<103>: -0.521 2.931 6.647 -6.102 -1.528 -4.421 -4.008 -3.392 1.703 0.425 -1.443
 -6.717 1.773 -2.176 -7.080 -3.459 3.960 1.403 -2.733 0.628 0.281 7.609
 0.355 -6.404 0.905
<29>: 2.236 5.886 2.387 -2.786 0.805 -5.731 -5.756 -1.335 3.468 -2.387 -3.888
 -4.462 1.384 -0.491 -5.790 -4.024 3.972 1.437 -3.276 0.554 -0.810 6.737
 1.278 -8.374 3.686
<89>: -7.506 -2.425 0.202 -8.464 -4.445 5.470 2.906 -5.365 0.132 7.621 2.826
 2.091 -0.704 -0.179 -2.748 0.639 -0.632 -0.673 2.838 -1.885 1.381
 -4.233 -5.654 0.989 -4.526
has: 7.609 0.281 => no
has: 6.647 2.931 -0.521 => no
has: -8.464 -4.445 => yes
has: -6.404 0.905 => yes
has: 0.628 0.281 => yes
has: -1.443 -6.716 => no

<176>: 0.898 0.273 0.720 2.172 -2.933 5.044 1.038 -0.244 -3.066 -1.761 -2.828
<43>: 1.792 -3.213 -4.523 1.244 -1.265 7.294 2.289 -3.232 3.951 2.387 2.586
<140>: -1.728 -0.970 -0.638 -2.904 1.122 -8.628 -0.571 2.410 -1.163 3.098 2.240
<12>: -1.963 -1.030 0.857 1.195 -3.244 2.291 0.572 -0.750 -1.461 -0.089 -1.092
<161>: -3.084 -2.519 -2.732 -1.965 -1.282 -7.226 -0.184 2.962 -2.997 3.847
 2.725
<116>: 1.022 2.622 -0.074 -2.119 -1.450 2.305 -1.158 -0.761 0.367 1.110 0.774
<137>: 4.046 -1.114 -0.750 0.897 6.618 -6.205 -0.058 1.187 2.411 -2.929 -0.984
<194>: 0.057 -5.715 -0.815 4.465 0.899 -0.223 3.468 -0.720 0.477 -2.160 -0.977
<117>: -0.720 4.327 2.729 -2.088 -0.326 -3.562 -2.461 1.703 -2.753 -1.437
 -1.504
<113>: -0.499 -0.909 1.193 0.529 2.499 -2.093 1.052 0.054 0.695 -2.274 -0.494
has: -2.933 5.045 => no
has: 1.022 2.622 -0.074 -2.119 => yes
has: 0.367 1.110 => yes

<54>: 2.488 -1.104 0.368 -3.551 -1.200 -4.059
<109>: 5.187 5.554 -2.562 -1.742 -4.139 -3.918
<102>: -3.834 -4.737 -2.951 -1.839 2.888 1.202
<27>: 6.907 7.481 -1.478 -1.822 -0.386 -1.705
<112>: -2.388 4.231 -1.097 -3.973 -2.414 1.749
<55>: 1.692 4.238 -3.273 -0.869 -0.150 1.903
has: -1.478 -1.822 -0.385 -1.705 => no
has: -3.918 -4.139 -1.742 -2.562 5.554 => no
has: -1.097 -3.973 => yes
has: -3.973 -2.413 1.749 => no
has: 5.554 5.187 => no
has: -3.973 -2.415 => no

